Here is a tiny trained network, its code and every weight. The questions are about switching its units off for an input and a class, where a switched-off unit gives its printed mean instead of its output.

import numpy as np


def w(rows, s, z=0):
    codes = np.array(rows[::2]) - 128.0
    scale = np.full(codes.shape[1], s)
    scale[-1] = z or s
    return codes * scale


def f(y):
    return np.maximum(y, 0)


def log_softmax(a):
    a = a - a.max(-1, keepdims=True)
    return a - np.log(np.exp(a).sum(-1, keepdims=True))


def net(x, mask):
    res = np.array(x, float).reshape(1, 4) / 4 @ E
    y = f(res @ A[0][:, :-1].T + A[0][:, -1])
    res = res + np.where(mask, y, B[0][:, -1]) @ B[0][:, :-1]
    return log_softmax(res[-1] @ U[:, :-1].T + U[:, -1])


A, B = {}, {}
E = w([
[52,35,118,170,130],'x0',
[216,159,20,194,132],'x1',
[155,167,182,3,118],'x2',
[40,113,74,162,71],'x3',
],0.0064)
A[0] = w([
[147,175,112,180,201,207],'N0',
[101,117,158,141,112,51],'N1',
[136,147,87,112,6,241],'N2',
[74,100,108,160,111,71],'N3',
[59,57,80,175,113,149],'N4',
[161,196,198,121,215,71],'N5',
[73,123,156,106,120,236],'N6',
[97,103,128,174,104,3],'N7',
[146,70,117,109,191,197],'N8',
[72,90,162,113,172,197],'N9',
[132,142,146,170,113,103],'N10',
[158,85,123,101,56,103],'N11',
[144,194,156,107,191,80],'N12',
[137,180,115,136,118,156],'N13',
[84,93,186,93,149,34],'N14',
[136,25,95,163,142,41],'N15',
[123,71,176,151,110,147],'N16',
[176,159,139,79,149,225],'N17',
[77,128,99,166,182,199],'N18',
[165,112,170,182,198,108],'N19',
[191,123,101,153,199,228],'N20',
[46,53,33,137,86,59],'N21',
[145,101,40,80,11,209],'N22',
[183,156,129,54,150,100],'N23',
[94,156,192,128,120,234],'N24',
[80,111,137,200,109,161],'N25',
[187,128,109,205,67,225],'N26',
],0.011,0.0028)
B[0] = w([
[64,154,117,135,138,216],'N0',
[162,124,71,80,150,149],'N1',
[1,109,115,166,175,222],'N2',
[207,160,68,127,49,187],'N3',
[164,224,83,146,49,247],'N4',
[169,82,152,45,110,231],'N5',
[89,179,83,123,238,222],'N6',
[186,128,174,107,78,164],'N7',
[95,152,95,184,178,176],'N8',
[139,154,102,129,193,216],'N9',
[79,65,192,97,152,145],'N10',
[139,150,90,155,195,145],'N11',
[151,66,171,70,59,205],'N12',
[53,114,188,62,142,181],'N13',
[158,163,99,173,60,201],'N14',
[183,180,138,130,111,190],'N15',
[36,165,131,164,116,178],'N16',
[102,59,224,67,77,255],'N17',
[189,191,59,116,138,200],'N18',
[87,102,171,112,187,173],'N19',
[111,70,159,134,168,230],'N20',
[201,171,92,76,36,238],'N21',
[85,164,112,147,164,221],'N22',
[135,74,194,122,22,239],'N23',
[115,142,144,143,211,223],'N24',
[140,189,112,186,79,211],'N25',
[47,104,148,105,145,239],'N26',
],0.0064,0.0059)
U = w([
[127,47,183,95,186,252],'0',
[168,115,90,172,188,203],'1',
[254,77,160,89,36,3],'2',
],0.0076,0.0026)

Each question gives the input, the list of numbers given to net, and the class t.
The units are the neurons (one row each of A and B). Each row of codes is followed by its name. A weight is (code - 128) times the scale printed after its matrix; where a second scale follows, it is the last column's (A, B and U).
mask holds one flag per neuron, in row order. A switched-off neuron (its flag False) gives its mean, the last column of its row in B, instead of its output. The means were averaged over made-up inputs and are rounded, as every weight is.
A unit's drop is (log p(t) with every unit on - log p(t) with that unit switched off) / (log p(t) with every unit on - log p(t) with every unit switched off).
The circuit of an input: a set's keep is (log p(t) with only the set's units on - log p(t) with every unit switched off) / (log p(t) with every unit on - log p(t) with every unit switched off). Starting from the 12 units with the biggest drops (on a tie, the unit counted first), units are removed one at a time, each time the one whose removal leaves the highest keep (on an exact tie, the one counted first), for as long as the keep stays at least 0.8.
units of the circuit, in order: the units of the circuit, biggest drop first
unit that matters most: the unit with the biggest drop
k most important neurons: the k neurons with the biggest drops, biggest first
drop of u: that unit's drop, to one decimal
input [2,-5,6,1], class 1: unit that matters most	N14
input [4,8,7,-6], class 0: units of the circuit, in order	[N21 N4 N20]
input [0,8,-6,-4], class 0: units of the circuit, in order	[N26 N20]
input [6,5,-2,1], class 2: 2 most important neurons	[N21 N6]
input [-4,4,-7,-2], class 0: 2 most important neurons	[N26 N20]
input [8,-8,-7,0], class 1: 2 most important neurons	[N6 N9]
input [-2,-7,-8,3], class 1: drop of N17	0.3
input [3,-7,-6,3], class 2: drop of N3	0.3
input [4,8,-5,6], class 2: drop of N24	0.1
input [-8,5,8,7], class 0: drop of N2	0.4
